Below is a small trained network, with its code and all its weights. Each question gives an input and a class and asks what happens when units are switched off, that is, made to give their printed mean instead of their output.

import numpy as np


def w(rows, s, z=0):
    codes = np.array(rows[::2]) - 128.0
    scale = np.full(codes.shape[1], s)
    scale[-1] = z or s
    return codes * scale


def norm(h):
    return h / np.sqrt((h * h).mean(-1, keepdims=True) + 1e-5)


def f(y):
    return np.maximum(y, 0)


def log_softmax(a):
    a = a - a.max(-1, keepdims=True)
    return a - np.log(np.exp(a).sum(-1, keepdims=True))


def net(x, mask):
    res = np.array(x, float).reshape(1, 4) / 4 @ E
    u = 0
    for l in range(2):
        y = f(norm(res) @ A[l][:, :-1].T + A[l][:, -1])
        res = res + np.where(mask[u : u + 4], y, B[l][:, -1]) @ B[l][:, :-1]
        u += 4
    return log_softmax(norm(res)[-1] @ U[:, :-1].T + U[:, -1])


A, B = {}, {}
E = w([
[112,253,161,144,40],'x0',
[122,184,189,58,84],'x1',
[80,36,112,112,49],'x2',
[119,146,52,76,179],'x3',
],0.0073)
A[0] = w([
[154,218,159,116,174,57],'0.n0',
[119,64,189,134,76,169],'0.n1',
[214,108,70,5,105,13],'0.n2',
[82,168,181,168,56,3],'0.n3',
],0.011,0.0041)
B[0] = w([
[215,166,175,9,172,236],'0.n0',
[105,137,218,161,173,253],'0.n1',
[30,74,210,182,139,194],'0.n2',
[177,112,88,126,46,232],'0.n3',
],0.012,0.0047)
A[1] = w([
[32,141,72,63,88,142],'1.n0',
[150,118,153,94,4,158],'1.n1',
[99,107,24,149,167,3],'1.n2',
[51,134,100,109,105,60],'1.n3',
],0.014,0.0043)
B[1] = w([
[44,108,230,212,247,181],'1.n0',
[46,161,62,223,51,253],'1.n1',
[207,101,63,78,18,174],'1.n2',
[86,70,112,134,255,157],'1.n3',
],0.0093,0.0075)
U = w([
[93,208,153,150,6,65],'0',
[42,53,175,152,184,252],'1',
[191,69,44,103,120,25],'2',
[176,220,165,44,209,134],'3',
],0.02,0.0034)

Each question gives the input, the list of numbers given to net, and the class t.
The units are the neurons (one row each of A and B). Each row of codes is followed by its name. A weight is (code - 128) times the scale printed after its matrix; where a second scale follows, it is the last column's (A, B and U).
mask holds one flag per neuron, layer by layer. A switched-off neuron (its flag False) gives its mean, the last column of its row in B, instead of its output. The means were averaged over made-up inputs and are rounded, as every weight is.
A unit's drop is (log p(t) with every unit on - log p(t) with that unit switched off) / (log p(t) with every unit on - log p(t) with every unit switched off).
The circuit of an input: a set's keep is (log p(t) with only the set's units on - log p(t) with every unit switched off) / (log p(t) with every unit on - log p(t) with every unit switched off). Starting from all 8 units, units are removed one at a time, each time the one whose removal leaves the highest keep (on an exact tie, the one counted first), for as long as the keep stays at least 0.8.
units of the circuit, in order: the units of the circuit, biggest drop first
k most important neurons: the k neurons with the biggest drops, biggest first
drop when u is switched off: that unit's drop, to one decimal
input [7,-3,4,4], class 1: units of the circuit, in order -> [1.n0]
input [-3,-8,-4,-5], class 2: units of the circuit, in order -> [0.n1, 1.n0]
input [-5,-6,4,0], class 2: 2 most important neurons -> [1.n2, 0.n2]
input [-8,-8,-5,-3], class 2: units of the circuit, in order -> [1.n2, 0.n1]
input [0,-8,-5,-3], class 2: units of the circuit, in order -> [0.n1, 1.n0]
input [-7,-1,-3,2], class 2: 3 most important neurons -> [0.n1, 1.n2, 0.n0]
input [5,-3,4,3], class 1: 2 most important neurons -> [1.n0, 0.n0]
input [8,-8,1,7], class 1: 3 most important neurons -> [1.n0, 0.n0, 0.n3]
input [-5,-6,5,8], class 2: 3 most important neurons -> [1.n2, 0.n1, 1.n1]
input [4,-3,-4,4], class 3: drop when 1.n2 is switched off -> 0.0
input [-4,-8,-5,6], class 2: drop when 1.n2 is switched off -> 0.1
input [-3,-6,0,8], class 2: drop when 1.n2 is switched off -> 1.3
input [7,8,-7,2], class 3: drop when 0.n0 is switched off -> 2.8
